Here is a tiny trained network, its code and every weight. The questions are about switching its units off for an input and a class, where a switched-off unit gives its printed mean instead of its output.

import numpy as np


def w(rows, s, z=0):
    codes = np.array(rows[::2]) - 128.0
    scale = np.full(codes.shape[1], s)
    scale[-1] = z or s
    return codes * scale


def f(y):
    return y / 2 * (1 + np.tanh(0.7978845608 * (y + 0.044715 * y**3)))


def log_softmax(a):
    a = a - a.max(-1, keepdims=True)
    return a - np.log(np.exp(a).sum(-1, keepdims=True))


def net(x, mask):
    res = np.array(x, float).reshape(1, 4) / 4 @ E
    y = f(res @ A[0][:, :-1].T + A[0][:, -1])
    res = res + np.where(mask, y, B[0][:, -1]) @ B[0][:, :-1]
    return log_softmax(res[-1] @ U[:, :-1].T + U[:, -1])


A, B = {}, {}
E = w([
[148,76,72,112,173,152,92,115],'x0',
[154,116,105,129,9,158,129,130],'x1',
[187,222,164,145,151,180,97,135],'x2',
[192,176,84,92,104,107,168,217],'x3',
],0.016)
A[0] = w([
[210,81,73,87,204,165,93,50,133],'neuron 1',
[60,76,30,58,2,105,143,127,226],'neuron 2',
[30,160,219,218,108,140,95,38,131],'neuron 3',
[158,168,85,183,65,148,106,126,71],'neuron 4',
[149,45,82,63,176,111,93,164,253],'neuron 5',
[21,56,124,116,208,131,215,121,163],'neuron 6',
[204,242,192,164,182,111,122,176,240],'neuron 7',
],0.0082,0.003)
B[0] = w([
[149,95,117,102,186,165,58,169,204],'neuron 1',
[164,36,106,128,99,106,196,134,246],'neuron 2',
[90,120,208,246,107,162,118,211,253],'neuron 3',
[153,155,115,119,147,80,176,138,167],'neuron 4',
[136,76,84,69,156,155,43,35,203],'neuron 5',
[109,133,135,171,216,69,145,53,230],'neuron 6',
[96,199,182,55,99,195,166,140,244],'neuron 7',
],0.011,0.014)
U = w([
[33,110,186,247,119,158,78,153,112],'0',
[168,179,150,184,109,120,115,176,11],'1',
[155,100,67,106,170,179,11,121,88],'2',
[181,59,66,112,52,81,184,145,197],'3',
[41,104,105,140,191,2,103,72,191],'4',
[105,238,162,29,90,167,144,184,252],'5',
],0.01,0.0024)

Each question gives the input, the list of numbers given to net, and the class t.
The units are the neurons (one row each of A and B). Each row of codes is followed by its name. A weight is (code - 128) times the scale printed after its matrix; where a second scale follows, it is the last column's (A, B and U).
mask holds one flag per neuron, in row order. A switched-off neuron (its flag False) gives its mean, the last column of its row in B, instead of its output. The means were averaged over made-up inputs and are rounded, as every weight is.
A unit's drop is (log p(t) with every unit on - log p(t) with that unit switched off) / (log p(t) with every unit on - log p(t) with every unit switched off).
The circuit of an input: a set's keep is (log p(t) with only the set's units on - log p(t) with every unit switched off) / (log p(t) with every unit on - log p(t) with every unit switched off). Starting from all 7 units, units are removed one at a time, each time the one whose removal leaves the highest keep (on an exact tie, the one counted first), for as long as the keep stays at least 0.8.
units of the circuit, in order: the units of the circuit, biggest drop first
most important unit: the unit with the biggest drop
top k neurons: the k neurons with the biggest drops, biggest first
drop of u: that unit's drop, to one decimal
input [8,-5,-7,6], class 2: most important unit => neuron 5
input [5,-3,6,1], class 5: top 2 neurons => neuron 7; neuron 6
input [-3,0,-2,2], class 3: top 2 neurons => neuron 3; neuron 7
input [-6,-1,-5,1], class 3: top 4 neurons => neuron 2; neuron 5; neuron 3; neuron 1
input [6,-7,-1,-2], class 2: top 4 neurons => neuron 1; neuron 5; neuron 2; neuron 4
input [3,-2,-2,7], class 2: top 3 neurons => neuron 5; neuron 4; neuron 2
input [6,-1,4,7], class 5: top 3 neurons => neuron 7; neuron 6; neuron 2
input [0,-8,4,-2], class 5: top 2 neurons => neuron 7; neuron 2
input [6,-7,-2,3], class 2: top 2 neurons => neuron 1; neuron 5
input [1,3,-1,-2], class 3: top 2 neurons => neuron 3; neuron 6
input [4,-1,-2,6], class 2: top 2 neurons => neuron 5; neuron 4
input [-5,1,8,-3], class 5: drop of neuron 7 => 2.3
input [4,6,7,-2], class 5: drop of neuron 5 => 0.3
input [-3,8,-8,-6], class 3: units of the circuit, in order => neuron 2
input [8,0,8,3], class 5: drop of neuron 6 => 0.2
